Here is a tiny trained network, its code and every weight. The questions are about switching its units off for an input and a class, where a switched-off unit gives its printed mean instead of its output.

import numpy as np


def w(rows, s, z=0):
    codes = np.array(rows[::2]) - 128.0
    scale = np.full(codes.shape[1], s)
    scale[-1] = z or s
    return codes * scale


def f(y):
    return y / 2 * (1 + np.tanh(0.7978845608 * (y + 0.044715 * y**3)))


def log_softmax(a):
    a = a - a.max(-1, keepdims=True)
    return a - np.log(np.exp(a).sum(-1, keepdims=True))


def net(x, mask):
    res = np.array(x, float).reshape(1, 8) / 4 @ E
    y = f(res @ A[0][:, :-1].T + A[0][:, -1])
    res = res + np.where(mask, y, B[0][:, -1]) @ B[0][:, :-1]
    return log_softmax(res[-1] @ U[:, :-1].T + U[:, -1])


A, B = {}, {}
E = w([
[150,149,130,146,191,92,158,103,147,212,147],'x0',
[199,134,136,166,151,149,128,182,143,136,87],'x1',
[186,143,181,36,126,186,111,104,156,150,78],'x2',
[91,90,181,92,151,167,92,160,173,72,137],'x3',
[146,91,140,121,159,68,97,189,192,163,110],'x4',
[101,203,93,149,166,133,189,130,166,2,77],'x5',
[105,137,174,100,123,171,131,128,53,128,117],'x6',
[94,131,181,147,190,116,185,156,121,180,114],'x7',
],0.0073)
A[0] = w([
[123,4,133,108,72,118,3,179,151,130,179,253],'neuron 0',
[126,125,158,86,44,206,121,30,64,115,139,240],'neuron 1',
[44,125,247,118,226,157,185,213,150,77,81,190],'neuron 2',
[45,175,153,124,110,176,178,32,65,142,179,169],'neuron 3',
[143,80,252,43,168,171,63,166,165,142,126,196],'neuron 4',
[122,96,238,46,133,158,74,142,180,149,94,190],'neuron 5',
[67,105,109,163,119,57,116,108,112,171,162,188],'neuron 6',
],0.0055,0.0029)
B[0] = w([
[81,7,135,202,57,101,26,156,111,227,142,255],'neuron 0',
[26,97,183,73,207,179,118,169,72,109,107,246],'neuron 1',
[83,214,217,245,130,91,173,255,139,132,67,198],'neuron 2',
[18,73,108,70,200,119,109,135,108,106,225,194],'neuron 3',
[165,117,188,165,42,206,43,172,31,187,38,235],'neuron 4',
[132,107,166,169,62,197,33,191,49,138,27,222],'neuron 5',
[87,51,135,147,174,74,105,125,125,177,171,169],'neuron 6',
],0.0058,0.0063)
U = w([
[137,145,48,159,113,135,133,116,203,64,130,148],'0',
[236,123,156,116,143,97,126,79,167,233,106,111],'1',
[103,109,146,18,184,179,122,63,87,92,154,125],'2',
[116,199,171,198,206,90,205,172,154,137,110,150],'3',
[77,49,82,135,138,57,100,94,139,151,208,135],'4',
[131,107,180,174,2,168,58,166,58,151,72,149],'5',
[204,118,211,75,44,121,182,79,170,107,193,3],'6',
[157,193,64,110,64,140,148,69,185,32,76,107],'7',
],0.0063,0.0078)

Each question gives the input, the list of numbers given to net, and the class t.
The units are the neurons (one row each of A and B). Each row of codes is followed by its name. A weight is (code - 128) times the scale printed after its matrix; where a second scale follows, it is the last column's (A, B and U).
mask holds one flag per neuron, in row order. A switched-off neuron (its flag False) gives its mean, the last column of its row in B, instead of its output. The means were averaged over made-up inputs and are rounded, as every weight is.
A unit's drop is (log p(t) with every unit on - log p(t) with that unit switched off) / (log p(t) with every unit on - log p(t) with every unit switched off).
The circuit of an input: a set's keep is (log p(t) with only the set's units on - log p(t) with every unit switched off) / (log p(t) with every unit on - log p(t) with every unit switched off). Starting from all 7 units, units are removed one at a time, each time the one whose removal leaves the highest keep (on an exact tie, the one counted first), for as long as the keep stays at least 0.8.
circuit, biggest first: the units of the circuit, biggest drop first
top k neurons: the k neurons with the biggest drops, biggest first
drop when u is switched off: that unit's drop, to one decimal
input [0,-4,5,0,-8,4,-2,-2], class 2: top 2 neurons -> [neuron 1; neuron 3]
input [1,0,-5,-8,-1,3,8,2], class 4: top neuron -> [neuron 3]
input [-8,6,-8,-3,-6,8,3,-2], class 7: circuit, biggest first -> [neuron 0; neuron 4]
input [-3,5,-2,3,2,2,-2,6], class 3: circuit, biggest first -> [neuron 2; neuron 0]
input [-2,-3,6,4,-4,6,1,-6], class 2: circuit, biggest first -> [neuron 1; neuron 0]
input [-3,4,-5,3,0,7,6,-2], class 3: circuit, biggest first -> [neuron 2; neuron 4]
input [6,1,8,-6,-8,-7,5,-6], class 2: circuit, biggest first -> [neuron 1; neuron 3]
input [-3,1,-7,-1,-8,-1,-6,-3], class 0: top 2 neurons -> [neuron 0; neuron 4]
input [0,-8,-7,-4,-2,3,4,8], class 4: top 2 neurons -> [neuron 3; neuron 6]
input [6,-6,7,-3,8,8,-6,-1], class 7: circuit, biggest first -> [neuron 0; neuron 1; neuron 6]
input [1,4,-6,-3,-4,-6,-8,-7], class 4: top 2 neurons -> [neuron 4; neuron 5]
input [-2,-2,-1,-2,4,1,-2,-8], class 4: top 4 neurons -> [neuron 4; neuron 5; neuron 0; neuron 2]
input [-6,-1,-2,-8,1,-1,8,3], class 4: top 3 neurons -> [neuron 4; neuron 5; neuron 3]
input [7,-5,7,-4,-7,-4,7,6], class 2: circuit, biggest first -> [neuron 3]
input [-4,-5,-1,-5,1,3,-7,-5], class 7: top 3 neurons -> [neuron 0; neuron 3; neuron 1]
input [-8,-8,1,0,-8,-6,5,1], class 2: top 2 neurons -> [neuron 3; neuron 1]
input [0,-6,6,0,0,7,6,5], class 3: top 2 neurons -> [neuron 2; neuron 0]
input [1,-6,-4,-6,-2,2,6,2], class 4: top 2 neurons -> [neuron 3; neuron 6]
input [6,-3,0,5,6,-2,-2,5], class 5: drop when neuron 4 is switched off -> 0.3
input [-1,-4,-1,-3,6,0,6,-1], class 4: drop when neuron 5 is switched off -> 0.3
input [-3,-8,-6,2,6,7,4,5], class 3: circuit, biggest first -> [neuron 2]
input [-4,-6,4,-7,-1,-3,-7,-2], class 4: circuit, biggest first -> [neuron 4; neuron 5]
